Here is a tiny trained network, its code and every weight. The questions are about switching its units off for an input and a class, where a switched-off unit gives its printed mean instead of its output.

import numpy as np


def w(rows, s, z=0):
    codes = np.array(rows[::2]) - 128.0
    scale = np.full(codes.shape[1], s)
    scale[-1] = z or s
    return codes * scale


def f(y):
    return y / 2 * (1 + np.tanh(0.7978845608 * (y + 0.044715 * y**3)))


def log_softmax(a):
    a = a - a.max(-1, keepdims=True)
    return a - np.log(np.exp(a).sum(-1, keepdims=True))


def net(x, mask):
    res = np.array(x, float).reshape(1, 4) / 4 @ E
    y = f(res @ A[0][:, :-1].T + A[0][:, -1])
    res = res + np.where(mask, y, B[0][:, -1]) @ B[0][:, :-1]
    return log_softmax(res[-1] @ U[:, :-1].T + U[:, -1])


A, B = {}, {}
E = w([
[79,87,250,221,161],'x0',
[3,169,82,75,82],'x1',
[100,77,149,158,34],'x2',
[15,148,55,178,35],'x3',
],0.0054)
A[0] = w([
[81,125,175,153,143,213],'n1',
[91,126,93,92,119,1],'n2',
[141,159,53,147,182,142],'n3',
[117,138,73,131,141,96],'n4',
[171,104,125,198,36,185],'n5',
[139,131,103,131,159,136],'n6',
[131,115,160,82,112,182],'n7',
[72,129,181,165,145,136],'n8',
[119,136,152,136,123,242],'n9',
[73,132,178,176,145,71],'n10',
[250,119,202,99,208,182],'n11',
[65,147,67,45,104,146],'n12',
[200,156,105,124,208,195],'n13',
[152,125,129,160,88,104],'n14',
[161,124,163,111,133,47],'n15',
[108,134,117,98,102,69],'n16',
[132,145,124,125,94,60],'n17',
[182,145,146,123,169,212],'n18',
],0.016,0.00096)
B[0] = w([
[149,115,148,204,100,171],'n1',
[117,170,110,117,103,159],'n2',
[137,98,37,155,117,156],'n3',
[113,139,69,128,134,147],'n4',
[57,39,154,55,156,180],'n5',
[150,116,103,137,125,136],'n6',
[101,159,157,152,131,135],'n7',
[150,120,154,229,131,178],'n8',
[124,119,142,150,124,140],'n9',
[152,112,163,218,120,178],'n10',
[244,194,251,38,136,249],'n11',
[81,240,86,122,112,211],'n12',
[235,67,89,150,138,195],'n13',
[105,99,135,102,152,140],'n14',
[136,162,162,122,133,147],'n15',
[92,161,124,115,138,149],'n16',
[104,139,121,110,147,136],'n17',
[210,121,148,105,134,175],'n18',
],0.03,0.012)
U = w([
[41,75,128,83,145,98],'0',
[203,121,38,140,144,36],'1',
[86,102,172,254,97,254],'2',
[228,166,214,98,147,173],'3',
[44,245,52,144,78,35],'4',
],0.0059,0.00093)

Each question gives the input, the list of numbers given to net, and the class t.
The units are the neurons (one row each of A and B). Each row of codes is followed by its name. A weight is (code - 128) times the scale printed after its matrix; where a second scale follows, it is the last column's (A, B and U).
mask holds one flag per neuron, in row order. A switched-off neuron (its flag False) gives its mean, the last column of its row in B, instead of its output. The means were averaged over made-up inputs and are rounded, as every weight is.
A unit's drop is (log p(t) with every unit on - log p(t) with that unit switched off) / (log p(t) with every unit on - log p(t) with every unit switched off).
The circuit of an input: a set's keep is (log p(t) with only the set's units on - log p(t) with every unit switched off) / (log p(t) with every unit on - log p(t) with every unit switched off). Starting from the 12 units with the biggest drops (on a tie, the unit counted first), units are removed one at a time, each time the one whose removal leaves the highest keep (on an exact tie, the one counted first), for as long as the keep stays at least 0.8.
units of the circuit, in order: the units of the circuit, biggest drop first
most important unit: the unit with the biggest drop
top k neurons: the k neurons with the biggest drops, biggest first
drop when u is switched off: that unit's drop, to one decimal
input [-6,-1,-5,2], class 1: most important unit -> n13
input [-2,-6,-7,4], class 1: top 2 neurons -> [n3; n13]
input [4,8,8,5], class 2: top 2 neurons -> [n10; n8]
input [-6,-7,-3,3], class 1: units of the circuit, in order -> [n3; n13]
input [-8,-5,1,3], class 1: top 2 neurons -> [n11; n3]
input [-6,5,-5,-4], class 1: top 2 neurons -> [n13; n3]
input [-5,-8,5,2], class 0: top 2 neurons -> [n5; n11]
input [-6,-7,-7,4], class 1: top 2 neurons -> [n3; n13]
input [1,5,3,-3], class 4: top 2 neurons -> [n11; n13]
input [6,8,-5,3], class 2: drop when n8 is switched off -> 0.1
input [3,7,1,1], class 4: drop when n12 is switched off -> 0.2
input [8,2,5,-5], class 2: drop when n10 is switched off -> 0.2
input [-6,-2,-1,-1], class 1: drop when n11 is switched off -> 0.2
